Below are the code and all the weights of a small trained network. Each question names an input and a class and asks about switching units off, where a switched-off unit gives its printed mean instead of its output.

import numpy as np


def w(rows, s, z=0):
    codes = np.array(rows[::2]) - 128.0
    scale = np.full(codes.shape[1], s)
    scale[-1] = z or s
    return codes * scale


def norm(h):
    return h / np.sqrt((h * h).mean(-1, keepdims=True) + 1e-5)


def f(y):
    return y / 2 * (1 + np.tanh(0.7978845608 * (y + 0.044715 * y**3)))


def log_softmax(a):
    a = a - a.max(-1, keepdims=True)
    return a - np.log(np.exp(a).sum(-1, keepdims=True))


def net(x, mask):
    res = np.array(x, float).reshape(1, 7) / 4 @ E
    u = 0
    for l in range(4):
        y = f(norm(res) @ A[l][:, :-1].T + A[l][:, -1])
        res = res + np.where(mask[u : u + 9], y, B[l][:, -1]) @ B[l][:, :-1]
        u += 9
    return log_softmax(norm(res)[-1] @ U[:, :-1].T + U[:, -1])


A, B = {}, {}
E = w([
[183,54,144,29,67],'x0',
[231,128,128,239,33],'x1',
[63,190,31,136,11],'x2',
[164,225,133,61,163],'x3',
[13,198,254,93,58],'x4',
[129,124,130,124,130],'x5',
[130,128,128,128,126],'x6',
],0.0047)
A[0] = w([
[106,54,102,218,110,145],'L0N0',
[114,79,190,158,182,179],'L0N1',
[94,106,121,125,130,151],'L0N2',
[101,205,148,164,157,241],'L0N3',
[102,159,110,199,170,111],'L0N4',
[172,183,115,150,85,157],'L0N5',
[176,175,169,254,99,91],'L0N6',
[138,91,36,173,146,93],'L0N7',
[246,140,162,137,57,255],'L0N8',
],0.01,0.0028)
B[0] = w([
[166,138,128,46,106,192],'L0N0',
[82,195,111,175,112,191],'L0N1',
[161,187,73,52,87,141],'L0N2',
[138,98,65,182,83,205],'L0N3',
[100,2,22,102,92,162],'L0N4',
[199,40,138,116,34,177],'L0N5',
[136,37,205,113,158,205],'L0N6',
[211,171,156,150,172,185],'L0N7',
[86,85,166,68,153,254],'L0N8',
],0.0074,0.0057)
A[1] = w([
[65,107,106,106,163,2],'L1N0',
[140,98,123,127,147,46],'L1N1',
[192,154,190,100,156,79],'L1N2',
[155,154,188,135,142,96],'L1N3',
[182,144,90,100,137,220],'L1N4',
[171,99,145,158,114,87],'L1N5',
[2,25,148,145,113,55],'L1N6',
[96,46,117,140,154,131],'L1N7',
[102,178,187,79,79,25],'L1N8',
],0.0089,0.00062)
B[1] = w([
[168,129,60,27,141,158],'L1N0',
[159,147,146,165,48,145],'L1N1',
[142,101,80,200,87,183],'L1N2',
[73,130,145,206,124,139],'L1N3',
[142,204,230,108,104,178],'L1N4',
[9,140,107,69,2,162],'L1N5',
[204,160,137,126,149,253],'L1N6',
[130,233,28,74,135,183],'L1N7',
[152,93,40,177,129,190],'L1N8',
],0.0055,0.004)
A[2] = w([
[124,97,189,171,238,184],'L2N0',
[125,78,172,113,190,54],'L2N1',
[101,66,202,34,147,53],'L2N2',
[223,102,145,24,51,161],'L2N3',
[247,208,92,160,162,223],'L2N4',
[165,148,59,124,67,186],'L2N5',
[157,255,76,88,138,121],'L2N6',
[9,134,175,126,75,251],'L2N7',
[88,35,125,179,189,167],'L2N8',
],0.0096,0.002)
B[2] = w([
[34,93,193,173,3,161],'L2N0',
[84,171,118,162,114,145],'L2N1',
[169,176,19,63,89,180],'L2N2',
[106,203,107,143,119,254],'L2N3',
[132,160,171,160,138,174],'L2N4',
[41,180,188,207,141,180],'L2N5',
[76,97,202,29,55,182],'L2N6',
[236,151,150,182,246,164],'L2N7',
[29,182,84,146,181,143],'L2N8',
],0.0072,0.0096)
A[3] = w([
[154,94,102,157,109,88],'L3N0',
[178,195,208,182,133,247],'L3N1',
[61,210,48,112,66,139],'L3N2',
[98,142,60,181,80,194],'L3N3',
[63,58,191,118,9,253],'L3N4',
[77,220,80,84,193,121],'L3N5',
[148,230,126,89,70,155],'L3N6',
[40,68,59,254,133,126],'L3N7',
[65,114,57,60,240,133],'L3N8',
],0.0087,0.0024)
B[3] = w([
[146,192,162,2,92,124],'L3N0',
[160,91,227,99,220,212],'L3N1',
[41,138,156,177,89,254],'L3N2',
[86,199,145,48,143,189],'L3N3',
[122,61,151,91,114,235],'L3N4',
[190,35,75,132,144,198],'L3N5',
[94,176,127,178,228,255],'L3N6',
[145,189,66,132,110,185],'L3N7',
[203,68,186,91,116,163],'L3N8',
],0.0063,0.0073)
U = w([
[65,122,195,171,100,111],'0',
[240,126,192,139,213,121],'1',
[108,153,170,84,129,178],'2',
[123,126,144,102,125,252],'3',
[171,45,134,5,101,33],'4',
[134,156,26,136,120,4],'5',
],0.012,0.003)

Each question gives the input, the list of numbers given to net, and the class t.
The units are the neurons (one row each of A and B). Each row of codes is followed by its name. A weight is (code - 128) times the scale printed after its matrix; where a second scale follows, it is the last column's (A, B and U).
mask holds one flag per neuron, layer by layer. A switched-off neuron (its flag False) gives its mean, the last column of its row in B, instead of its output. The means were averaged over made-up inputs and are rounded, as every weight is.
A unit's drop is (log p(t) with every unit on - log p(t) with that unit switched off) / (log p(t) with every unit on - log p(t) with every unit switched off).
The circuit of an input: a set's keep is (log p(t) with only the set's units on - log p(t) with every unit switched off) / (log p(t) with every unit on - log p(t) with every unit switched off). Starting from the 12 units with the biggest drops (on a tie, the unit counted first), units are removed one at a time, each time the one whose removal leaves the highest keep (on an exact tie, the one counted first), for as long as the keep stays at least 0.8.
units of the circuit, in order: the units of the circuit, biggest drop first
most important unit: the unit with the biggest drop
top k neurons: the k neurons with the biggest drops, biggest first
k most important neurons of layer l: the k neurons of layer l with the biggest drops, biggest first
input [3,8,0,-7,7,-4,-1], class 4: top neuron	(L0N6)
input [4,-8,-4,2,-1,-3,0], class 4: units of the circuit, in order	(L0N7 L3N8 L2N5)
input [1,6,-5,-7,-3,3,7], class 2: units of the circuit, in order	(L2N3 L1N5 L0N0 L3N5)
input [-8,-8,-7,-7,-5,-1,-1], class 4: units of the circuit, in order	(L0N4 L3N8)
input [8,6,-5,-2,-6,-3,1], class 5: top 2 neurons	(L0N8 L2N2)
input [-8,-2,-1,-1,-6,-4,-7], class 5: 2 most important neurons of layer 0	(L0N4 L0N3)
input [-1,-7,4,6,-7,-7,3], class 1: top 4 neurons	(L2N4 L0N8 L0N7 L1N5)
input [8,6,1,4,-6,7,3], class 5: top 4 neurons	(L0N8 L2N3 L2N2 L2N6)
input [3,0,6,-4,7,7,-6], class 1: units of the circuit, in order	(L2N7 L3N1)
input [-4,6,2,-8,-6,-7,-2], class 2: units of the circuit, in order	(L0N0 L3N5 L3N0 L3N3)
input [-1,7,4,6,8,-8,-6], class 1: units of the circuit, in order	(L2N7 L3N1 L0N6)
input [8,-3,-8,2,-3,-2,7], class 0: top 3 neurons	(L2N0 L0N4 L3N2)
input [-2,6,5,4,-1,5,-6], class 4: units of the circuit, in order	(L0N5 L0N6)
input [-1,-8,-2,1,-6,-2,-4], class 4: 4 most important neurons of layer 2	(L2N3 L2N5 L2N6 L2N7)
input [8,5,0,2,-6,-2,-3], class 5: units of the circuit, in order	(L2N3 L2N6)
input [7,-2,6,-5,-1,2,-5], class 5: units of the circuit, in order	(L2N6)
input [-2,-2,-7,7,-1,-1,-1], class 0: units of the circuit, in order	(L2N0 L0N0)
input [2,2,-8,0,-7,-1,-7], class 0: 4 most important neurons of layer 2	(L2N0 L2N7 L2N8 L2N1)
input [-6,0,0,-8,-3,-1,-3], class 2: 2 most important neurons of layer 1	(L1N5 L1N4)
input [8,-6,8,-3,-5,7,6], class 0: most important unit	L0N8
input [4,-8,-5,4,3,2,5], class 4: 2 most important neurons of layer 0	(L0N7 L0N5)
input [-7,-5,3,1,8,-1,-7], class 1: units of the circuit, in order	(L2N7 L3N5)
input [-6,-8,6,2,7,-7,-5], class 4: 2 most important neurons of layer 0	(L0N1 L0N5)
